Below are the code and all the weights of a small trained network. Each question names an input and a target symbol and asks about switching units off, where a switched-off unit gives its printed mean instead of its output.

import numpy as np


def w(rows, s, z=0):
    codes = np.array(rows[::2]) - 128.0
    scale = np.full(codes.shape[1], s)
    scale[-1] = z or s
    return codes * scale


def norm(h):
    return h / np.sqrt((h * h).mean(-1, keepdims=True) + 1e-5)


def f(y):
    return y / 2 * (1 + np.tanh(0.7978845608 * (y + 0.044715 * y**3)))


def softmax(a):
    e = np.exp(a - a.max(-1, keepdims=True))
    return e / e.sum(-1, keepdims=True)


def log_softmax(a):
    a = a - a.max(-1, keepdims=True)
    return a - np.log(np.exp(a).sum(-1, keepdims=True))


def net(x, mask):
    ids = ['Ωαεημτφ'.index(c) for c in x.split()]
    T = len(ids)
    res = E[ids] + P[:T]
    r = norm(res)
    for j in range(2):
        rows = slice(4 * j, 4 * j + 4)
        q, k, v = (r @ M[0][rows].T for M in (Q, K, V))
        z = softmax(np.where(np.tri(T) > 0, q @ k.T / 4**0.5, -1e9)) @ v
        o = O[0][rows]
        res = res + np.where(mask[j], z, o[:, -1]) @ o[:, :-1]
    y = f(norm(res) @ A[0][:, :-1].T + A[0][:, -1])
    res = res + np.where(mask[2:14], y, B[0][:, -1]) @ B[0][:, :-1]
    return log_softmax(norm(res)[-1] @ U[:, :-1].T + U[:, -1])


Q, K, V, O, A, B = {}, {}, {}, {}, {}, {}
E = w([
[189,48,34,104,167],'Ω',
[182,7,38,154,183],'α',
[47,101,220,187,97],'ε',
[69,97,220,214,91],'η',
[63,40,179,56,160],'μ',
[12,139,64,175,79],'τ',
[151,146,86,39,121],'φ',
],0.012)
P = w([
[132,104,177,167,48],'0',
[101,121,161,149,77],'1',
[93,141,154,110,121],'2',
[89,153,130,83,166],'3',
[120,164,96,109,201],'4',
[107,189,108,115,254],'5',
],0.011)
Q[0] = w([
[186,158,249,126,46],'h0',
[62,17,126,190,145],'h0',
[220,83,193,74,3],'h0',
[240,172,84,222,126],'h0',
[123,2,128,168,220],'h1',
[139,70,49,119,129],'h1',
[116,152,167,134,239],'h1',
[225,220,172,75,189],'h1',
],0.0077)
K[0] = w([
[137,33,95,139,118],'h0',
[86,177,109,117,94],'h0',
[109,76,137,169,1],'h0',
[189,102,224,220,164],'h0',
[30,166,99,125,119],'h1',
[118,158,169,129,75],'h1',
[107,236,81,131,173],'h1',
[113,140,47,178,160],'h1',
],0.0095)
V[0] = w([
[116,212,70,132,76],'h0',
[188,151,193,30,169],'h0',
[64,74,200,117,169],'h0',
[200,107,183,113,144],'h0',
[40,107,125,168,143],'h1',
[135,93,102,165,246],'h1',
[89,172,94,193,157],'h1',
[97,122,98,40,101],'h1',
],0.014)
O[0] = w([
[66,49,101,58,59,84],'h0',
[175,53,176,205,215,74],'h0',
[103,209,187,145,153,255],'h0',
[214,123,149,206,125,56],'h0',
[111,199,187,59,76,255],'h1',
[122,164,48,99,99,63],'h1',
[124,119,94,134,10,83],'h1',
[44,104,138,57,159,201],'h1',
],0.012,0.0082)
A[0] = w([
[51,189,118,243,90,161],'n0',
[2,4,35,234,194,160],'n1',
[63,90,84,80,107,25],'n2',
[119,210,178,189,126,17],'n3',
[72,92,216,166,251,91],'n4',
[56,200,113,75,89,252],'n5',
[118,4,154,191,128,97],'n6',
[151,125,161,59,78,57],'n7',
[101,132,198,73,87,156],'n8',
[169,183,139,125,88,38],'n9',
[78,134,169,76,186,230],'n10',
[214,135,174,211,193,101],'n11',
],0.0095,0.0044)
B[0] = w([
[159,81,240,128,66,152],'n0',
[210,103,228,39,40,153],'n1',
[135,46,110,99,135,149],'n2',
[145,78,122,183,102,156],'n3',
[129,183,166,79,226,225],'n4',
[85,60,102,121,87,251],'n5',
[195,108,170,2,14,134],'n6',
[91,109,85,88,49,137],'n7',
[112,100,87,207,97,199],'n8',
[232,135,154,121,82,126],'n9',
[112,87,157,103,223,254],'n10',
[44,73,82,137,220,172],'n11',
],0.011)
U = w([
[92,170,133,65,111,180],'Ω',
[128,5,118,176,152,112],'α',
[136,109,204,146,107,31],'ε',
[167,138,126,136,131,230],'η',
[161,94,198,135,106,103],'μ',
[184,41,212,82,124,4],'τ',
[104,166,192,147,192,102],'φ',
],0.012,0.0032)

Each question gives the input, a string of symbols that net reads in full, and the target symbol t.
The units are the heads (4 rows each of Q, K, V and O) and the neurons (one row each of A and B). Each row of codes is followed by its name. A weight is (code - 128) times the scale printed after its matrix; where a second scale follows, it is the last column's (O, A, B and U).
mask holds one flag per unit, heads first, then neurons. A switched-off unit (its flag False) gives its mean, the last column of its rows in O or B, instead of its output. The means were averaged over made-up inputs and are rounded, as every weight is.
A unit's drop is (log p(t) with every unit on - log p(t) with that unit switched off) / (log p(t) with every unit on - log p(t) with every unit switched off).
The circuit of an input: a set's keep is (log p(t) with only the set's units on - log p(t) with every unit switched off) / (log p(t) with every unit on - log p(t) with every unit switched off). Starting from the 12 units with the biggest drops (on a tie, the unit counted first), units are removed one at a time, each time the one whose removal leaves the highest keep (on an exact tie, the one counted first), for as long as the keep stays at least 0.8.
circuit, biggest first: the units of the circuit, biggest drop first
unit that matters most: the unit with the biggest drop
top k neurons: the k neurons with the biggest drops, biggest first
which heads matter: for each layer, one digit per head in row order, 1 if its drop is at least 0.15 and else 0, layers parted by /
drop of u: that unit's drop, to one decimal
input μ μ φ Ω, target τ: top 2 neurons -> [n1; n6]
input ε μ φ η, target τ: circuit, biggest first -> [h0; n6]
input μ Ω μ η φ Ω, target τ: circuit, biggest first -> [h0; n1]
input μ φ τ α ε, target α: circuit, biggest first -> [h0; n8; n5]
input ε ε φ τ, target τ: circuit, biggest first -> [h0; n1]
input τ μ φ μ, target τ: circuit, biggest first -> [h0; n6]
input μ φ μ μ φ μ, target τ: circuit, biggest first -> [h0; n1]
input μ φ ε, target τ: circuit, biggest first -> [h0; n6]
input μ ε Ω η ε, target ε: unit that matters most -> h1
input μ μ φ μ τ ε, target α: which heads matter -> 11
input μ ε μ τ α α, target Ω: which heads matter -> 01
input ε μ ε τ η, target Ω: which heads matter -> 10
input τ τ φ η φ, target τ: circuit, biggest first -> [h0; h1; n1]
input μ φ ε φ, target τ: circuit, biggest first -> [h0]
input η α τ α, target Ω: which heads matter -> 10
input α η μ τ ε, target Ω: drop of h0 -> 0.6
input μ α φ α, target τ: drop of n6 -> 0.2
input μ α Ω τ ε, target Ω: drop of n10 -> 0.0
